Below is a small trained network, with its code and all its weights. Each question gives an input and a class and asks what happens when units are switched off, that is, made to give their printed mean instead of their output.

import numpy as np


def w(rows, s, z=0):
    codes = np.array(rows[::2]) - 128.0
    scale = np.full(codes.shape[1], s)
    scale[-1] = z or s
    return codes * scale


def norm(h):
    return h / np.sqrt((h * h).mean(-1, keepdims=True) + 1e-5)


def f(y):
    return np.maximum(y, 0)


def log_softmax(a):
    a = a - a.max(-1, keepdims=True)
    return a - np.log(np.exp(a).sum(-1, keepdims=True))


def net(x, mask):
    res = np.array(x, float).reshape(1, 6) / 4 @ E
    u = 0
    for l in range(3):
        y = f(norm(res) @ A[l][:, :-1].T + A[l][:, -1])
        res = res + np.where(mask[u : u + 16], y, B[l][:, -1]) @ B[l][:, :-1]
        u += 16
    return log_softmax(norm(res)[-1] @ U[:, :-1].T + U[:, -1])


A, B = {}, {}
E = w([
[128,103,2],'x0',
[128,128,128],'x1',
[128,128,127],'x2',
[140,224,74],'x3',
[66,139,135],'x4',
[127,128,128],'x5',
],0.0039)
A[0] = w([
[103,153,221,176],'0.n1',
[214,64,124,83],'0.n2',
[243,112,79,109],'0.n3',
[80,39,204,123],'0.n4',
[103,189,197,21],'0.n5',
[201,128,177,45],'0.n6',
[58,163,55,141],'0.n7',
[126,140,200,146],'0.n8',
[52,115,93,73],'0.n9',
[114,69,9,197],'0.n10',
[146,69,57,1],'0.n11',
[34,162,70,56],'0.n12',
[120,155,207,173],'0.n13',
[253,202,125,185],'0.n14',
[109,9,152,234],'0.n15',
[51,63,84,186],'0.n16',
],0.0076,0.0041)
B[0] = w([
[155,171,91,234],'0.n1',
[165,111,119,159],'0.n2',
[141,94,138,173],'0.n3',
[143,78,19,221],'0.n4',
[42,123,105,160],'0.n5',
[233,129,145,152],'0.n6',
[121,125,100,196],'0.n7',
[183,173,116,199],'0.n8',
[70,84,133,153],'0.n9',
[99,61,87,236],'0.n10',
[253,100,179,146],'0.n11',
[118,148,146,166],'0.n12',
[162,175,110,219],'0.n13',
[92,101,174,220],'0.n14',
[149,76,123,254],'0.n15',
[133,120,214,209],'0.n16',
],0.0084,0.0054)
A[1] = w([
[96,115,100,41],'1.n1',
[176,151,121,37],'1.n2',
[190,104,82,29],'1.n3',
[222,100,141,163],'1.n4',
[126,116,49,149],'1.n5',
[135,148,252,86],'1.n6',
[144,191,88,113],'1.n7',
[95,106,147,92],'1.n8',
[86,131,180,201],'1.n9',
[125,77,130,223],'1.n10',
[142,110,81,227],'1.n11',
[160,91,76,140],'1.n12',
[240,203,144,104],'1.n13',
[194,140,53,48],'1.n14',
[151,94,166,5],'1.n15',
[105,141,86,145],'1.n16',
],0.011,0.0022)
B[1] = w([
[110,82,110,152],'1.n1',
[99,68,132,166],'1.n2',
[111,185,189,218],'1.n3',
[131,181,91,254],'1.n4',
[115,158,146,232],'1.n5',
[189,140,48,155],'1.n6',
[164,116,132,194],'1.n7',
[165,121,125,147],'1.n8',
[255,168,119,147],'1.n9',
[93,212,117,228],'1.n10',
[103,149,196,239],'1.n11',
[100,136,240,251],'1.n12',
[90,48,124,253],'1.n13',
[120,151,175,224],'1.n14',
[48,132,89,147],'1.n15',
[101,157,178,168],'1.n16',
],0.0063,0.0054)
A[2] = w([
[161,152,86,114],'2.n1',
[127,141,92,208],'2.n2',
[147,145,109,78],'2.n3',
[101,105,124,45],'2.n4',
[115,115,124,144],'2.n5',
[97,110,67,159],'2.n6',
[122,68,86,156],'2.n7',
[103,151,134,146],'2.n8',
[212,120,134,29],'2.n9',
[187,82,115,4],'2.n10',
[121,93,148,183],'2.n11',
[75,147,59,132],'2.n12',
[106,130,161,97],'2.n13',
[135,178,161,104],'2.n14',
[187,193,180,83],'2.n15',
[168,103,6,122],'2.n16',
],0.017,0.0037)
B[2] = w([
[68,73,84,154],'2.n1',
[96,91,58,150],'2.n2',
[58,103,82,140],'2.n3',
[153,131,102,145],'2.n4',
[153,112,160,146],'2.n5',
[89,32,82,148],'2.n6',
[189,85,145,162],'2.n7',
[107,157,146,169],'2.n8',
[181,55,85,181],'2.n9',
[80,220,219,151],'2.n10',
[131,196,122,183],'2.n11',
[139,89,79,157],'2.n12',
[91,109,96,171],'2.n13',
[135,137,148,203],'2.n14',
[157,160,94,255],'2.n15',
[232,30,2,150],'2.n16',
],0.0075,0.0088)
U = w([
[252,152,141,67],'0',
[154,205,169,254],'1',
[189,83,216,113],'2',
[123,32,149,134],'3',
[199,91,50,163],'4',
[120,181,40,58],'5',
[69,153,169,164],'6',
[58,83,70,33],'7',
],0.033,0.0038)

Each question gives the input, the list of numbers given to net, and the class t.
The units are the neurons (one row each of A and B). Each row of codes is followed by its name. A weight is (code - 128) times the scale printed after its matrix; where a second scale follows, it is the last column's (A, B and U).
mask holds one flag per neuron, layer by layer. A switched-off neuron (its flag False) gives its mean, the last column of its row in B, instead of its output. The means were averaged over made-up inputs and are rounded, as every weight is.
A unit's drop is (log p(t) with every unit on - log p(t) with that unit switched off) / (log p(t) with every unit on - log p(t) with every unit switched off).
The circuit of an input: a set's keep is (log p(t) with only the set's units on - log p(t) with every unit switched off) / (log p(t) with every unit on - log p(t) with every unit switched off). Starting from the 12 units with the biggest drops (on a tie, the unit counted first), units are removed one at a time, each time the one whose removal leaves the highest keep (on an exact tie, the one counted first), for as long as the keep stays at least 0.8.
units of the circuit, in order: the units of the circuit, biggest drop first
k most important neurons: the k neurons with the biggest drops, biggest first
k most important neurons of layer l: the k neurons of layer l with the biggest drops, biggest first
drop when u is switched off: that unit's drop, to one decimal
input [5,-8,-5,2,2,-5], class 7: 2 most important neurons	[0.n10 0.n8]
input [-7,-5,3,1,3,-2], class 5: units of the circuit, in order	[1.n12 0.n5]
input [4,-4,4,7,1,5], class 7: units of the circuit, in order	[0.n8 0.n13 0.n1 0.n14]
input [-6,1,-3,8,0,3], class 4: units of the circuit, in order	[1.n12 0.n14 1.n11]
input [5,-1,0,-8,-1,-2], class 2: most important neuron	[0.n11]
input [2,3,-1,1,5,-2], class 7: 2 most important neurons	[0.n10 1.n12]
input [1,-6,0,3,4,7], class 7: 2 most important neurons	[1.n12 0.n7]
input [-6,-6,2,0,2,2], class 1: 3 most important neurons	[0.n5 1.n14 0.n16]
input [8,2,3,-3,-6,8], class 2: 2 most important neurons of layer 0	[0.n10 0.n11]
input [-4,6,5,2,-6,8], class 4: 4 most important neurons	[1.n6 0.n4 1.n12 0.n14]
input [-2,-2,-5,-5,-8,0], class 0: 2 most important neurons	[1.n4 2.n9]
input [1,6,3,-3,2,3], class 3: 2 most important neurons	[0.n15 0.n4]
input [-7,-2,7,0,7,0], class 1: 2 most important neurons	[0.n4 1.n14]
input [5,7,-2,1,-5,2], class 6: 3 most important neurons of layer 1	[1.n12 1.n10 1.n13]
input [-8,5,-3,-4,1,6], class 1: most important neuron	[0.n4]
input [8,3,8,-1,-3,8], class 2: 2 most important neurons	[0.n10 0.n11]
input [-4,-3,-1,1,-2,-7], class 4: 4 most important neurons of layer 0	[0.n8 0.n13 0.n10 0.n15]
input [1,4,-1,-6,-1,-5], class 2: 3 most important neurons	[0.n15 2.n15 0.n4]
input [-6,8,-1,-8,1,6], class 1: 2 most important neurons	[0.n4 1.n3]
input [4,-7,2,-6,-1,-7], class 2: most important neuron	[0.n11]
input [5,-3,0,-3,8,-7], class 3: 2 most important neurons	[0.n16 2.n7]
input [-3,-4,-6,1,-3,1], class 4: 3 most important neurons of layer 0	[0.n10 0.n4 0.n14]
input [1,5,8,4,6,-3], class 7: 2 most important neurons of layer 1	[1.n12 1.n3]
input [8,-8,1,5,-3,-7], class 6: 2 most important neurons of layer 0	[0.n10 0.n4]
input [8,-6,8,-3,2,-2], class 3: drop when 0.n10 is switched off	1.0
input [4,-6,7,8,8,5], class 7: drop when 2.n13 is switched off	0.0
input [-7,5,1,6,-7,5], class 4: drop when 1.n12 is switched off	0.2
input [-6,-6,2,6,-8,3], class 4: drop when 1.n12 is switched off	0.1
input [3,-5,-2,5,-8,3], class 6: most important neuron of layer 0	[0.n14]
